Here is a tiny trained network, its code and every weight. The questions are about switching its units off for an input and a target symbol, where a switched-off unit gives its printed mean instead of its output.

import numpy as np


def w(rows, s, z=0):
    codes = np.array(rows[::2]) - 128.0
    scale = np.full(codes.shape[1], s)
    scale[-1] = z or s
    return codes * scale


def f(y):
    return np.maximum(y, 0)


def softmax(a):
    e = np.exp(a - a.max(-1, keepdims=True))
    return e / e.sum(-1, keepdims=True)


def log_softmax(a):
    a = a - a.max(-1, keepdims=True)
    return a - np.log(np.exp(a).sum(-1, keepdims=True))


def net(x, mask):
    ids = ['ΞΦβημσψω'.index(c) for c in x.split()]
    T = len(ids)
    res = E[ids] + P[:T]
    u = 0
    for l in range(3):
        q, k, v = (res @ M[l].T for M in (Q, K, V))
        z = softmax(np.where(np.tri(T) > 0, q @ k.T / 3**0.5, -1e9)) @ v
        res = res + np.where(mask[u], z, O[l][:, -1]) @ O[l][:, :-1]
        u += 1
        y = f(res @ A[l][:, :-1].T + A[l][:, -1])
        res = res + np.where(mask[u : u + 12], y, B[l][:, -1]) @ B[l][:, :-1]
        u += 12
    return log_softmax(res[-1] @ U[:, :-1].T + U[:, -1])


Q, K, V, O, A, B = {}, {}, {}, {}, {}, {}
E = w([
[162,85,133,109,154,134,184,16],'Ξ',
[148,104,30,90,213,155,143,113],'Φ',
[137,83,117,50,31,101,32,82],'β',
[158,128,74,84,154,182,73,188],'η',
[131,123,135,88,218,101,134,157],'μ',
[182,171,255,155,99,54,132,128],'σ',
[85,169,36,165,111,156,154,124],'ψ',
[28,148,124,124,50,86,145,120],'ω',
],0.0072)
P = w([
[119,167,152,167,138,143,129,125],'0',
[106,172,114,102,123,104,155,133],'1',
[76,64,181,199,139,144,132,95],'2',
[167,179,183,88,175,148,69,53],'3',
[145,145,83,83,105,84,194,144],'4',
[128,47,160,167,108,125,103,123],'5',
[191,178,163,85,140,126,81,29],'6',
[150,137,56,57,101,34,201,137],'7',
[132,70,157,167,117,133,94,154],'8',
[197,198,119,85,136,127,108,1],'9',
],0.008)
Q[0] = w([
[112,100,82,140,123,120,167,162],'L0H1',
[138,171,143,121,117,82,136,100],'L0H1',
[179,222,153,59,153,143,85,10],'L0H1',
],0.011)
K[0] = w([
[128,112,146,162,123,178,96,69],'L0H1',
[180,174,147,114,116,51,154,117],'L0H1',
[153,141,42,20,96,2,237,146],'L0H1',
],0.0078)
V[0] = w([
[216,150,133,157,85,111,96,3],'L0H1',
[29,140,51,130,122,208,129,218],'L0H1',
[206,215,107,183,90,204,105,42],'L0H1',
],0.004)
O[0] = w([
[98,121,158,2,78,133,203,158,189],'L0H1',
[160,141,171,216,141,176,117,86,1],'L0H1',
[98,189,175,47,92,217,219,137,138],'L0H1',
],0.0054,0.0019)
A[0] = w([
[80,137,13,58,134,135,199,131,221],'L0N1',
[2,146,91,145,93,143,173,65,197],'L0N2',
[125,92,137,104,100,59,147,68,250],'L0N3',
[147,203,126,32,95,96,200,131,244],'L0N4',
[147,107,119,151,236,157,48,124,227],'L0N5',
[173,178,97,67,120,106,103,208,245],'L0N6',
[42,19,135,88,106,210,120,114,210],'L0N7',
[151,166,143,43,116,140,86,117,176],'L0N8',
[165,110,122,139,168,125,168,69,189],'L0N9',
[189,193,133,41,178,122,148,26,211],'L0N10',
[167,192,120,112,174,92,135,208,221],'L0N11',
[152,141,57,157,142,146,161,185,153],'L0N12',
],0.0054,0.0022)
B[0] = w([
[102,108,32,69,93,72,206,153,197],'L0N1',
[82,183,53,184,88,73,183,66,159],'L0N2',
[160,126,162,106,88,59,146,64,229],'L0N3',
[123,183,112,33,82,103,203,119,253],'L0N4',
[116,148,75,143,188,151,1,35,180],'L0N5',
[115,163,53,17,96,102,86,181,214],'L0N6',
[75,43,42,148,155,105,47,18,166],'L0N7',
[147,159,78,58,112,138,104,115,199],'L0N8',
[135,106,120,130,193,88,146,71,173],'L0N9',
[204,188,84,44,170,124,139,55,255],'L0N10',
[132,183,89,86,118,90,112,164,195],'L0N11',
[142,172,55,115,125,162,141,156,145],'L0N12',
],0.0048,0.0047)
Q[1] = w([
[156,217,141,88,69,36,185,137],'L1H1',
[148,254,91,75,111,105,108,49],'L1H1',
[130,156,181,156,164,185,31,24],'L1H1',
],0.0088)
K[1] = w([
[235,95,187,125,45,16,168,100],'L1H1',
[239,66,42,49,60,2,178,164],'L1H1',
[8,228,13,98,156,120,184,246],'L1H1',
],0.0061)
V[1] = w([
[89,51,172,105,181,85,221,6],'L1H1',
[164,71,1,134,245,223,232,86],'L1H1',
[93,16,21,82,12,186,23,45],'L1H1',
],0.0046)
O[1] = w([
[63,86,176,93,198,11,158,120,254],'L1H1',
[45,188,164,134,254,169,123,129,22],'L1H1',
[95,70,190,88,112,230,127,37,111],'L1H1',
],0.0084,0.0018)
A[1] = w([
[170,152,114,97,99,119,144,135,142],'L1N1',
[80,169,119,167,62,94,173,137,199],'L1N2',
[143,98,253,201,132,185,146,119,97],'L1N3',
[158,232,126,102,88,253,121,117,129],'L1N4',
[218,181,96,118,193,111,103,93,174],'L1N5',
[122,113,107,103,173,123,193,85,142],'L1N6',
[138,124,120,92,146,119,176,123,141],'L1N7',
[66,77,117,175,110,124,134,93,252],'L1N8',
[152,136,155,114,158,134,62,113,147],'L1N9',
[139,135,151,122,149,130,37,94,149],'L1N10',
[145,205,110,144,101,113,131,215,193],'L1N11',
[140,172,128,58,129,121,169,130,149],'L1N12',
],0.0069,0.0036)
B[1] = w([
[138,139,133,95,98,119,135,134,220],'L1N1',
[143,114,161,171,93,112,178,104,193],'L1N2',
[2,29,58,171,213,100,124,144,135],'L1N3',
[170,189,159,154,104,208,182,101,169],'L1N4',
[145,156,67,117,119,104,129,100,247],'L1N5',
[120,161,136,100,105,137,99,106,202],'L1N6',
[129,142,146,100,115,137,114,122,198],'L1N7',
[120,86,145,173,135,105,132,74,169],'L1N8',
[109,130,87,143,127,108,165,105,167],'L1N9',
[114,116,101,149,145,108,172,98,176],'L1N10',
[103,143,142,144,80,90,140,142,198],'L1N11',
[105,146,126,91,112,134,131,127,255],'L1N12',
],0.0092,0.0084)
Q[2] = w([
[87,35,115,79,56,76,121,117],'L2H1',
[111,45,116,184,188,191,101,195],'L2H1',
[113,3,130,215,200,118,50,226],'L2H1',
],0.0047)
K[2] = w([
[181,130,225,114,142,118,115,109],'L2H1',
[142,99,98,209,156,167,79,131],'L2H1',
[162,64,123,254,195,119,69,125],'L2H1',
],0.0066)
V[2] = w([
[117,231,84,111,69,84,170,144],'L2H1',
[138,106,253,190,106,124,133,182],'L2H1',
[37,79,125,194,98,92,218,25],'L2H1',
],0.0051)
O[2] = w([
[172,133,126,193,127,120,123,206,253],'L2H1',
[111,151,68,66,55,54,213,149,69],'L2H1',
[152,30,138,67,226,110,254,198,156],'L2H1',
],0.0057,0.02)
A[2] = w([
[79,168,186,154,162,243,39,99,102],'L2N1',
[12,88,111,100,194,139,154,67,3],'L2N2',
[214,55,97,159,103,135,110,154,122],'L2N3',
[85,62,57,137,154,111,81,154,219],'L2N4',
[175,190,128,135,74,178,182,124,111],'L2N5',
[2,138,107,56,173,89,160,152,57],'L2N6',
[188,129,92,139,67,88,204,182,144],'L2N7',
[187,130,90,123,68,85,195,171,136],'L2N8',
[163,69,67,142,177,172,151,162,224],'L2N9',
[149,117,203,107,76,145,145,140,219],'L2N10',
[36,67,141,187,190,104,115,131,61],'L2N11',
[105,220,106,254,111,115,18,55,157],'L2N12',
],0.0056,0.0028)
B[2] = w([
[253,43,221,126,179,159,64,170,159],'L2N1',
[112,184,152,142,62,130,41,201,167],'L2N2',
[105,163,211,123,179,113,60,182,157],'L2N3',
[95,95,73,157,80,62,152,111,150],'L2N4',
[105,198,98,135,42,151,174,101,198],'L2N5',
[50,222,213,161,68,110,64,114,155],'L2N6',
[172,127,139,81,165,145,114,185,246],'L2N7',
[180,116,128,83,158,140,109,193,245],'L2N8',
[95,83,88,237,144,50,167,108,155],'L2N9',
[144,76,151,98,172,213,99,76,169],'L2N10',
[180,105,70,102,65,138,168,158,157],'L2N11',
[88,83,112,244,48,66,61,124,177],'L2N12',
],0.0058,0.012)
U = w([
[44,215,192,107,161,108,112,121,130],'Ξ',
[200,76,226,151,242,173,16,186,100],'Φ',
[136,72,140,45,96,241,150,74,122],'β',
[124,170,147,187,50,182,115,110,63],'η',
[48,96,42,202,65,5,86,116,205],'μ',
[169,151,62,101,89,92,135,162,45],'σ',
[124,202,102,172,199,179,255,125,112],'ψ',
[176,32,115,134,230,117,193,107,253],'ω',
],0.0046,0.0031)

Each question gives the input, a string of symbols that net reads in full, and the target symbol t.
The units are the heads (3 rows each of Q, K, V and O) and the neurons (one row each of A and B). Each row of codes is followed by its name. A weight is (code - 128) times the scale printed after its matrix; where a second scale follows, it is the last column's (O, A, B and U).
mask holds one flag per unit, layer by layer, with each layer's heads first. A switched-off unit (its flag False) gives its mean, the last column of its rows in O or B, instead of its output. The means were averaged over made-up inputs and are rounded, as every weight is.
A unit's drop is (log p(t) with every unit on - log p(t) with that unit switched off) / (log p(t) with every unit on - log p(t) with every unit switched off).
The circuit of an input: a set's keep is (log p(t) with only the set's units on - log p(t) with every unit switched off) / (log p(t) with every unit on - log p(t) with every unit switched off). Starting from the 12 units with the biggest drops (on a tie, the unit counted first), units are removed one at a time, each time the one whose removal leaves the highest keep (on an exact tie, the one counted first), for as long as the keep stays at least 0.8.
units of the circuit, in order: the units of the circuit, biggest drop first
most important unit: the unit with the biggest drop
k most important neurons: the k neurons with the biggest drops, biggest first
k most important neurons of layer l: the k neurons of layer l with the biggest drops, biggest first
drop of u: that unit's drop, to one decimal
input σ β Ξ μ Φ η η, target Φ: units of the circuit, in order => (L2H1, L2N1, L1H1, L0N1)
input η ψ σ η η Ξ μ ψ η, target Φ: units of the circuit, in order => (L1H1, L2H1, L2N5, L0N1)
input σ Ξ η ω β σ, target ω: 2 most important neurons => (L1N3, L0N1)
input η Ξ σ ω ω ω σ η β, target ω: most important unit => L2H1
input η σ μ η Φ ω σ β σ, target Φ: 4 most important neurons of layer 0 => (L0N5, L0N7, L0N10, L0N9)
input μ Φ σ μ, target Φ: units of the circuit, in order => (L2H1, L2N1, L1H1, L0N1)
input μ Ξ η, target μ: 2 most important neurons => (L2N2, L2N4)
input σ Φ σ, target ω: 4 most important neurons => (L0N5, L0N4, L0N6, L1N3)
input σ η σ σ β σ η η ω η, target η: 2 most important neurons => (L1N4, L2N12)
input σ μ μ σ η Ξ Ξ σ σ Ξ, target σ: 2 most important neurons => (L1N5, L0N10)
input σ σ Φ Φ Ξ η μ σ β Φ, target σ: 2 most important neurons of layer 1 => (L1N5, L1N1)
input μ Φ η, target μ: 3 most important neurons of layer 2 => (L2N2, L2N4, L2N9)
input η μ η, target ω: 2 most important neurons of layer 0 => (L0N10, L0N4)
input β η σ, target μ: 2 most important neurons of layer 1 => (L1N3, L1N4)
input σ Φ μ σ σ Ξ, target μ: 2 most important neurons => (L0N7, L1N8)
input σ Φ β μ, target Φ: most important neuron => (L0N1)
input η σ μ, target μ: 2 most important neurons of layer 1 => (L1N3, L1N4)
input σ η μ ω, target η: 3 most important neurons => (L0N1, L1N4, L0N6)
input Ξ η ω σ, target η: 3 most important neurons => (L0N6, L1N4, L2N12)
input ψ β Φ, target μ: most important unit => L2N2
input β σ η μ σ σ Ξ η, target Ξ: 2 most important neurons => (L0N10, L2N6)
input Φ η ω σ, target η: 2 most important neurons => (L1N4, L2N12)
input Ξ μ σ, target μ: 3 most important neurons of layer 1 => (L1N3, L1N4, L1N1)
input σ β σ ω σ β, target ω: 2 most important neurons of layer 1 => (L1N5, L1N6)
input σ η Ξ ψ, target η: 2 most important neurons of layer 2 => (L2N12, L2N5)
input σ σ μ ω, target σ: drop of L2H1 => 0.2
input Φ ω μ η η, target η: drop of L1N10 => 0.1
input η Ξ η Ξ η η Ξ σ η μ, target σ: most important unit => L1H1
input σ η Ξ σ β σ η η σ, target Φ: drop of L2N5 => 0.1
input σ β β σ μ ω σ η σ Ξ, target η: drop of L2N12 => 0.3
